Below are the code and all the weights of a small trained network. Each question names an input and a target symbol and asks about switching units off, where a switched-off unit gives its printed mean instead of its output.

import numpy as np


def w(rows, s, z=0):
    codes = np.array(rows[::2]) - 128.0
    scale = np.full(codes.shape[1], s)
    scale[-1] = z or s
    return codes * scale


def norm(h):
    return h / np.sqrt((h * h).mean(-1, keepdims=True) + 1e-5)


def f(y):
    return y / 2 * (1 + np.tanh(0.7978845608 * (y + 0.044715 * y**3)))


def softmax(a):
    e = np.exp(a - a.max(-1, keepdims=True))
    return e / e.sum(-1, keepdims=True)


def log_softmax(a):
    a = a - a.max(-1, keepdims=True)
    return a - np.log(np.exp(a).sum(-1, keepdims=True))


def net(x, mask):
    ids = ['βεζθλμστψω'.index(c) for c in x.split()]
    T = len(ids)
    res = E[ids] + P[:T]
    u = 0
    for l in range(3):
        q, k, v = (norm(res) @ M[l].T for M in (Q, K, V))
        z = softmax(np.where(np.tri(T) > 0, q @ k.T / 2**0.5, -1e9)) @ v
        res = res + np.where(mask[u], z, O[l][:, -1]) @ O[l][:, :-1]
        u += 1
        y = f(norm(res) @ A[l][:, :-1].T + A[l][:, -1])
        res = res + np.where(mask[u : u + 12], y, B[l][:, -1]) @ B[l][:, :-1]
        u += 12
    return log_softmax(norm(res)[-1] @ U[:, :-1].T + U[:, -1])


Q, K, V, O, A, B = {}, {}, {}, {}, {}, {}
E = w([
[108,173,131,91],'β',
[129,175,129,68],'ε',
[118,177,124,82],'ζ',
[107,179,120,100],'θ',
[93,180,124,109],'λ',
[143,194,90,119],'μ',
[230,196,79,63],'σ',
[54,122,117,199],'τ',
[146,126,61,186],'ψ',
[21,79,254,185],'ω',
],0.0032)
P = w([
[95,222,136,88],'0',
[2,174,19,72],'1',
[125,225,138,123],'2',
[83,96,46,91],'3',
[166,180,147,160],'4',
[131,90,79,129],'5',
[189,159,170,177],'6',
],0.0035)
Q[0] = w([
[165,255,171,153],'L0H0',
[162,223,143,165],'L0H0',
],0.0096)
K[0] = w([
[183,74,122,254],'L0H0',
[197,73,112,233],'L0H0',
],0.0063)
V[0] = w([
[27,116,242,76],'L0H0',
[42,101,103,253],'L0H0',
],0.0035)
O[0] = w([
[254,151,178,193,70],'L0H0',
[139,242,32,194,1],'L0H0',
],0.0036,0.00074)
A[0] = w([
[122,137,135,131,105],'L0N0',
[163,142,200,88,76],'L0N1',
[130,134,130,126,91],'L0N2',
[137,68,172,132,115],'L0N3',
[62,198,125,135,244],'L0N4',
[49,136,118,148,165],'L0N5',
[91,198,159,109,254],'L0N6',
[1,26,194,171,78],'L0N7',
[125,58,62,109,37],'L0N8',
[128,128,128,128,129],'L0N9',
[46,104,153,225,54],'L0N10',
[201,87,35,126,58],'L0N11',
],0.004,0.00088)
B[0] = w([
[130,119,128,132,128],'L0N0',
[134,62,113,168,137],'L0N1',
[130,130,130,134,125],'L0N2',
[120,134,107,140,87],'L0N3',
[148,43,92,150,250],'L0N4',
[126,94,92,104,168],'L0N5',
[138,35,104,162,246],'L0N6',
[63,255,72,104,109],'L0N7',
[79,196,166,83,128],'L0N8',
[128,128,128,128,128],'L0N9',
[157,187,107,51,110],'L0N10',
[88,220,126,56,131],'L0N11',
],0.0037,0.0022)
Q[1] = w([
[73,215,209,46],'L1H0',
[73,12,254,94],'L1H0',
],0.0063)
K[1] = w([
[117,2,118,137],'L1H0',
[222,81,68,66],'L1H0',
],0.0069)
V[1] = w([
[2,64,158,209],'L1H0',
[59,191,221,124],'L1H0',
],0.004)
O[1] = w([
[39,149,172,254,140],'L1H0',
[93,205,196,87,4],'L1H0',
],0.004,0.0019)
A[1] = w([
[81,136,108,159,95],'L1N0',
[122,185,110,88,73],'L1N1',
[146,147,172,171,151],'L1N2',
[127,127,127,128,123],'L1N3',
[131,204,254,157,3],'L1N4',
[111,119,113,112,93],'L1N5',
[132,122,192,173,91],'L1N6',
[101,116,100,103,108],'L1N7',
[129,136,121,121,118],'L1N8',
[128,127,127,128,124],'L1N9',
[77,146,165,119,52],'L1N10',
[125,127,126,127,122],'L1N11',
],0.0077,0.0018)
B[1] = w([
[160,101,107,60,207],'L1N0',
[82,108,102,181,150],'L1N1',
[138,198,152,171,123],'L1N2',
[126,126,128,128,128],'L1N3',
[96,255,167,59,121],'L1N4',
[103,136,140,115,168],'L1N5',
[105,179,134,187,107],'L1N6',
[82,151,151,98,248],'L1N7',
[119,127,128,139,131],'L1N8',
[127,127,128,128,129],'L1N9',
[157,70,79,103,59],'L1N10',
[124,125,129,127,130],'L1N11',
],0.0041,0.0013)
Q[2] = w([
[187,67,2,166],'L2H0',
[160,84,76,137],'L2H0',
],0.0069)
K[2] = w([
[127,163,3,140],'L2H0',
[113,150,54,133],'L2H0',
],0.0039)
V[2] = w([
[128,118,6,154],'L2H0',
[31,210,63,115],'L2H0',
],0.0021)
O[2] = w([
[26,254,120,104,255],'L2H0',
[62,71,69,74,160],'L2H0',
],0.0026,0.0014)
A[2] = w([
[76,106,131,139,96],'L2N0',
[19,180,121,182,65],'L2N1',
[97,138,139,85,6],'L2N2',
[165,127,254,162,98],'L2N3',
[128,126,129,127,127],'L2N4',
[71,93,132,40,157],'L2N5',
[127,124,130,126,126],'L2N6',
[128,128,126,128,114],'L2N7',
[117,95,93,137,170],'L2N8',
[142,81,161,42,87],'L2N9',
[133,106,127,92,210],'L2N10',
[58,156,62,87,185],'L2N11',
],0.0066,0.0019)
B[2] = w([
[152,118,95,101,138],'L2N0',
[202,182,154,49,165],'L2N1',
[161,131,114,189,122],'L2N2',
[34,118,174,74,137],'L2N3',
[130,125,126,126,128],'L2N4',
[141,218,102,147,216],'L2N5',
[132,124,126,125,128],'L2N6',
[128,125,129,131,126],'L2N7',
[102,119,131,59,173],'L2N8',
[252,182,131,104,152],'L2N9',
[139,173,132,81,164],'L2N10',
[25,171,138,74,254],'L2N11',
],0.0041,0.0047)
U = w([
[102,111,174,139,3],'β',
[254,127,111,52,175],'ε',
[119,251,193,128,222],'ζ',
[138,36,69,139,97],'θ',
[176,178,48,248,117],'λ',
[116,96,145,185,99],'μ',
[24,145,66,66,180],'σ',
[117,97,184,123,67],'τ',
[111,86,153,164,132],'ψ',
[143,100,227,72,43],'ω',
],0.0084,0.0023)

Each question gives the input, a string of symbols that net reads in full, and the target symbol t.
The units are the heads (2 rows each of Q, K, V and O) and the neurons (one row each of A and B). Each row of codes is followed by its name. A weight is (code - 128) times the scale printed after its matrix; where a second scale follows, it is the last column's (O, A, B and U).
mask holds one flag per unit, layer by layer, with each layer's heads first. A switched-off unit (its flag False) gives its mean, the last column of its rows in O or B, instead of its output. The means were averaged over made-up inputs and are rounded, as every weight is.
A unit's drop is (log p(t) with every unit on - log p(t) with that unit switched off) / (log p(t) with every unit on - log p(t) with every unit switched off).
The circuit of an input: a set's keep is (log p(t) with only the set's units on - log p(t) with every unit switched off) / (log p(t) with every unit on - log p(t) with every unit switched off). Starting from the 12 units with the biggest drops (on a tie, the unit counted first), units are removed one at a time, each time the one whose removal leaves the highest keep (on an exact tie, the one counted first), for as long as the keep stays at least 0.8.
circuit, biggest first: the units of the circuit, biggest drop first
top k neurons: the k neurons with the biggest drops, biggest first
top k neurons in layer l: the k neurons of layer l with the biggest drops, biggest first
drop when u is switched off: that unit's drop, to one decimal
input β ζ μ, target θ: top neuron	[L2N11]
input β θ ε ψ θ σ λ, target ε: circuit, biggest first	[L1H0 L2N11]
input ζ ε β θ ψ θ τ, target σ: circuit, biggest first	[L0H0 L2N5 L1N0]
input ζ ω ω ε β θ, target ζ: top 4 neurons in layer 0	[L0N4 L0N6 L0N5 L0N11]
input λ μ θ, target θ: top 3 neurons	[L2N11 L2N5 L0N4]
input ψ ε ε σ λ τ β, target λ: top 2 neurons	[L2N11 L0N10]
input ε β σ τ μ, target λ: top 2 neurons	[L2N11 L0N7]
input τ θ β, target λ: top 2 neurons	[L2N11 L0N4]
input ζ λ ε ω λ ζ, target ζ: top 3 neurons	[L2N5 L0N11 L2N9]
input σ λ ε ζ μ, target θ: top 2 neurons in layer 2	[L2N11 L2N1]
input μ σ θ, target ε: top 3 neurons	[L2N11 L1N1 L2N9]
input β ω θ σ ζ ψ ε, target σ: top 2 neurons in layer 2	[L2N1 L2N11]
input ψ ε ε μ σ τ σ, target λ: top 2 neurons	[L2N11 L0N10]
input τ λ σ θ μ, target ε: top 2 neurons in layer 2	[L2N11 L2N9]
input ζ β λ τ ψ ζ τ, target σ: top neuron in layer 2	[L2N5]
input β τ ε, target λ: top 2 neurons	[L2N11 L0N4]
input τ ε θ, target λ: top 2 neurons	[L2N11 L0N4]
input μ ψ σ ψ μ, target σ: drop when L2H0 is switched off	0.1
input ζ ζ τ β ε ψ λ, target σ: drop when L0H0 is switched off	2.2
input λ ζ ω β τ ε λ, target λ: drop when L0H0 is switched off	0.7
input σ σ ε μ σ σ ζ, target ε: circuit, biggest first	[L1H0]
